[[-42  63  35 -27 -40]
 [ 40  -5   5  14  -6]
 [-53  39 -17 -27 -33]
 [  3 -14  13  -1   0]]
:
[-42  -5 -17  -1]

[[  6 -11 -27 -10  -5]
 [  1   2  58   8   0]
 [ 14  27  36 -19  20]]
:
[ 6  2 36]

[[-35  13 -41  43 -21]
 [ 36  45  61 -56  25]]
:
[-35  45]

[[ 66  11]
 [ 36 -12]
 [-10 -16]
 [ 18   3]
 [  8  -3]]
:
[ 66 -12]

[[  3 -22 -28]
 [-38 -57 -58]
 [ 20   1 -12]
 [ 22  45  49]]
:
[  3 -57 -12]

[[ 64  -2   8]
 [ 57 -43 -12]]
:
[ 64 -43]

[[-64  -3 -19  23]
 [ 31  -8  44 -21]
 [ 33   3  -2  10]]
:
[-64  -8  -2]

[[-48  20]
 [ 60 -25]
 [-66  26]
 [ 72 -30]
 [ 70 -29]]
:
[-48 -25]
---
[[-12  -6  28   0]
 [ 11 -24 -67   0]
 [ 12 -27 -66   1]
 [  3   3   0  -3]]
:
[[ -6  28]
 [-24 -67]]

[[ 68  43 -49]
 [ 51 -26  -6]
 [ 26  44  -1]]
:
[[ 43 -49]
 [-26  -6]]

[[-28 -15 -18]
 [ 65  13 -25]
 [  7  18  11]
 [ 41  14 -31]
 [  6  -1   8]]
:
[[-15 -18]
 [ 13 -25]]

[[ 41  18 -10]
 [-34   1 -21]
 [-22  -5 -41]
 [ -8  29  72]
 [ -3  -8  12]]
:
[[ 18 -10]
 [  1 -21]]

[[ -7   2  -7  -6 -29]
 [-33  -8  30   0 -21]
 [ -6  18 -34  32  21]
 [ 45   3 -64  27  52]]
:
[[ 2 -7]
 [-8 30]]

[[ 58 -18  -5  17  -5]
 [-28  21   7  23  14]]
:
[[-18  -5]
 [ 21   7]]

[[ 39  11  -7 -32]
 [ 23   2  19 -22]
 [-18 -10  -7  -8]
 [-23  -4  -5  55]]
:
[[11 -7]
 [ 2 19]]
